Below are the code and all the weights of a small trained network. Each question names an input and a target symbol and asks about switching units off, where a switched-off unit gives its printed mean instead of its output.

import numpy as np


def w(rows, s, z=0):
    codes = np.array(rows[::2]) - 128.0
    scale = np.full(codes.shape[1], s)
    scale[-1] = z or s
    return codes * scale


def norm(h):
    return h / np.sqrt((h * h).mean(-1, keepdims=True) + 1e-5)


def f(y):
    return y / 2 * (1 + np.tanh(0.7978845608 * (y + 0.044715 * y**3)))


def softmax(a):
    e = np.exp(a - a.max(-1, keepdims=True))
    return e / e.sum(-1, keepdims=True)


def log_softmax(a):
    a = a - a.max(-1, keepdims=True)
    return a - np.log(np.exp(a).sum(-1, keepdims=True))


def net(x, mask):
    ids = ['ΘΛΩαβγδεζμξτφ'.index(c) for c in x.split()]
    T = len(ids)
    res = E[ids] + P[:T]
    r = norm(res)
    for j in range(2):
        rows = slice(2 * j, 2 * j + 2)
        q, k, v = (r @ M[0][rows].T for M in (Q, K, V))
        z = softmax(np.where(np.tri(T) > 0, q @ k.T / 2**0.5, -1e9)) @ v
        o = O[0][rows]
        res = res + np.where(mask[j], z, o[:, -1]) @ o[:, :-1]
    y = f(norm(res) @ A[0][:, :-1].T + A[0][:, -1])
    res = res + np.where(mask[2:26], y, B[0][:, -1]) @ B[0][:, :-1]
    return log_softmax(norm(res)[-1] @ U[:, :-1].T + U[:, -1])


Q, K, V, O, A, B = {}, {}, {}, {}, {}, {}
E = w([
[162,143,126,179],'Θ',
[156,142,127,174],'Λ',
[163,141,128,177],'Ω',
[164,145,131,184],'α',
[156,137,141,180],'β',
[161,137,137,180],'γ',
[75,121,169,157],'δ',
[151,144,150,179],'ε',
[167,115,127,165],'ζ',
[78,112,131,34],'μ',
[79,138,203,165],'ξ',
[148,255,149,74],'τ',
[150,128,185,182],'φ',
],0.024)
P = w([
[73,172,40,254],'0',
[96,169,64,245],'1',
[115,165,88,231],'2',
[148,160,102,213],'3',
[167,156,122,188],'4',
[188,151,135,168],'5',
[204,147,147,146],'6',
[226,140,161,124],'7',
[234,138,165,109],'8',
[249,136,171,91],'9',
],0.0066)
Q[0] = w([
[67,167,30,105],'H0',
[199,203,253,213],'H0',
[94,130,60,7],'H1',
[165,116,155,104],'H1',
],0.018)
K[0] = w([
[94,48,85,165],'H0',
[207,178,250,40],'H0',
[73,250,22,150],'H1',
[136,218,145,44],'H1',
],0.012)
V[0] = w([
[136,229,190,74],'H0',
[66,85,234,127],'H0',
[173,73,62,138],'H1',
[113,252,112,105],'H1',
],0.014)
O[0] = w([
[114,170,66,182,253],'H0',
[35,139,164,174,60],'H0',
[115,70,89,148,99],'H1',
[151,249,102,113,129],'H1',
],0.018,0.0064)
A[0] = w([
[87,135,87,130,89],'N0',
[174,142,74,108,138],'N1',
[71,125,107,5,93],'N2',
[136,149,182,50,163],'N3',
[117,102,124,75,141],'N4',
[107,148,112,90,27],'N5',
[56,126,157,94,89],'N6',
[84,78,185,129,104],'N7',
[73,131,89,110,9],'N8',
[113,190,78,88,71],'N9',
[169,130,85,117,96],'N10',
[113,105,139,55,81],'N11',
[145,140,196,77,131],'N12',
[150,127,125,143,193],'N13',
[97,123,46,108,77],'N14',
[66,82,99,137,38],'N15',
[102,178,109,148,70],'N16',
[34,101,137,91,201],'N17',
[128,88,125,145,89],'N18',
[138,173,181,88,136],'N19',
[76,170,120,132,53],'N20',
[105,166,129,163,90],'N21',
[144,154,126,70,131],'N22',
[177,117,107,78,128],'N23',
],0.025,0.012)
B[0] = w([
[173,113,114,100,128],'N0',
[154,107,196,142,253],'N1',
[43,110,65,229,150],'N2',
[51,144,130,62,151],'N3',
[165,114,80,173,136],'N4',
[71,160,155,140,125],'N5',
[178,94,141,34,142],'N6',
[91,76,140,148,164],'N7',
[96,135,69,226,124],'N8',
[97,19,175,90,156],'N9',
[122,141,166,174,199],'N10',
[151,103,132,216,137],'N11',
[82,137,92,64,143],'N12',
[98,133,119,89,247],'N13',
[211,99,247,125,135],'N14',
[105,250,128,138,125],'N15',
[166,95,66,117,163],'N16',
[167,153,72,164,163],'N17',
[167,128,71,108,131],'N18',
[92,190,163,110,152],'N19',
[174,183,144,143,136],'N20',
[109,84,81,145,179],'N21',
[98,138,38,140,152],'N22',
[91,129,71,105,195],'N23',
],0.019,0.011)
U = w([
[150,125,113,133,73],'Θ',
[178,166,76,95,146],'Λ',
[166,112,118,105,131],'Ω',
[147,145,153,141,101],'α',
[136,106,188,109,127],'β',
[160,86,174,95,166],'γ',
[92,124,148,81,244],'δ',
[119,158,197,146,141],'ε',
[158,33,70,77,80],'ζ',
[112,119,8,142,53],'μ',
[87,203,99,220,2],'ξ',
[144,145,102,130,173],'τ',
[70,84,143,176,209],'φ',
],0.018,0.0057)

Each question gives the input, a string of symbols that net reads in full, and the target symbol t.
The units are the heads (2 rows each of Q, K, V and O) and the neurons (one row each of A and B). Each row of codes is followed by its name. A weight is (code - 128) times the scale printed after its matrix; where a second scale follows, it is the last column's (O, A, B and U).
mask holds one flag per unit, heads first, then neurons. A switched-off unit (its flag False) gives its mean, the last column of its rows in O or B, instead of its output. The means were averaged over made-up inputs and are rounded, as every weight is.
A unit's drop is (log p(t) with every unit on - log p(t) with that unit switched off) / (log p(t) with every unit on - log p(t) with every unit switched off).
The circuit of an input: a set's keep is (log p(t) with only the set's units on - log p(t) with every unit switched off) / (log p(t) with every unit on - log p(t) with every unit switched off). Starting from the 12 units with the biggest drops (on a tie, the unit counted first), units are removed one at a time, each time the one whose removal leaves the highest keep (on an exact tie, the one counted first), for as long as the keep stays at least 0.8.
units of the circuit, in order: the units of the circuit, biggest drop first
top k neurons: the k neurons with the biggest drops, biggest first
which heads matter: for each layer, one digit per head in row order, 1 if its drop is at least 0.15 and else 0, layers parted by /
input Θ ε Ω, target ε: which heads matter : 10
input β β β ξ β, target ξ: which heads matter : 11
input ζ μ β ξ, target ξ: units of the circuit, in order : (N17 H0 N20)
input φ Ω Λ ε Λ μ, target μ: units of the circuit, in order : (N22)
input ζ Λ α μ β γ φ Ω ζ, target φ: top 2 neurons : (N7 N16)
input γ β Λ, target γ: which heads matter : 11
input ζ μ ξ β ξ Θ, target ξ: which heads matter : 11
input Λ ξ φ Ω ζ β, target ζ: units of the circuit, in order : (H1 H0 N18)
input γ φ φ μ β ξ δ Θ δ, target δ: top 3 neurons : (N6 N19 N1)
input Λ ζ Ω μ, target μ: units of the circuit, in order : (H0 N22 N2)
input τ Ω ζ δ δ δ Θ Θ φ, target ξ: which heads matter : 10
input Λ ξ ζ, target ξ: units of the circuit, in order : (H0 N17)
input ε Λ α Λ ξ δ, target ξ: units of the circuit, in order : (N17 H0)
input Θ α β α μ μ β ζ γ, target ζ: units of the circuit, in order : (H1)
input ξ α γ ε β, target ε: which heads matter : 10
input γ β φ τ β β δ, target ζ: which heads matter : 10
input ζ γ β φ φ α γ ζ Λ Θ, target ζ: top 2 neurons : (N23 N18)
input μ ε Θ ζ α, target ζ: which heads matter : 11
input δ Θ γ Ω ξ φ α φ Λ α, target φ: which heads matter : 11
input μ ζ Λ γ μ μ ξ ε Λ, target ξ: which heads matter : 11
input Λ δ φ β ξ Ω Ω ξ Λ α, target ξ: units of the circuit, in order : (H0 H1 N1)
input α δ γ Λ, target δ: which heads matter : 10
input Ω β Λ φ Λ Λ, target φ: top neuron : (N1)
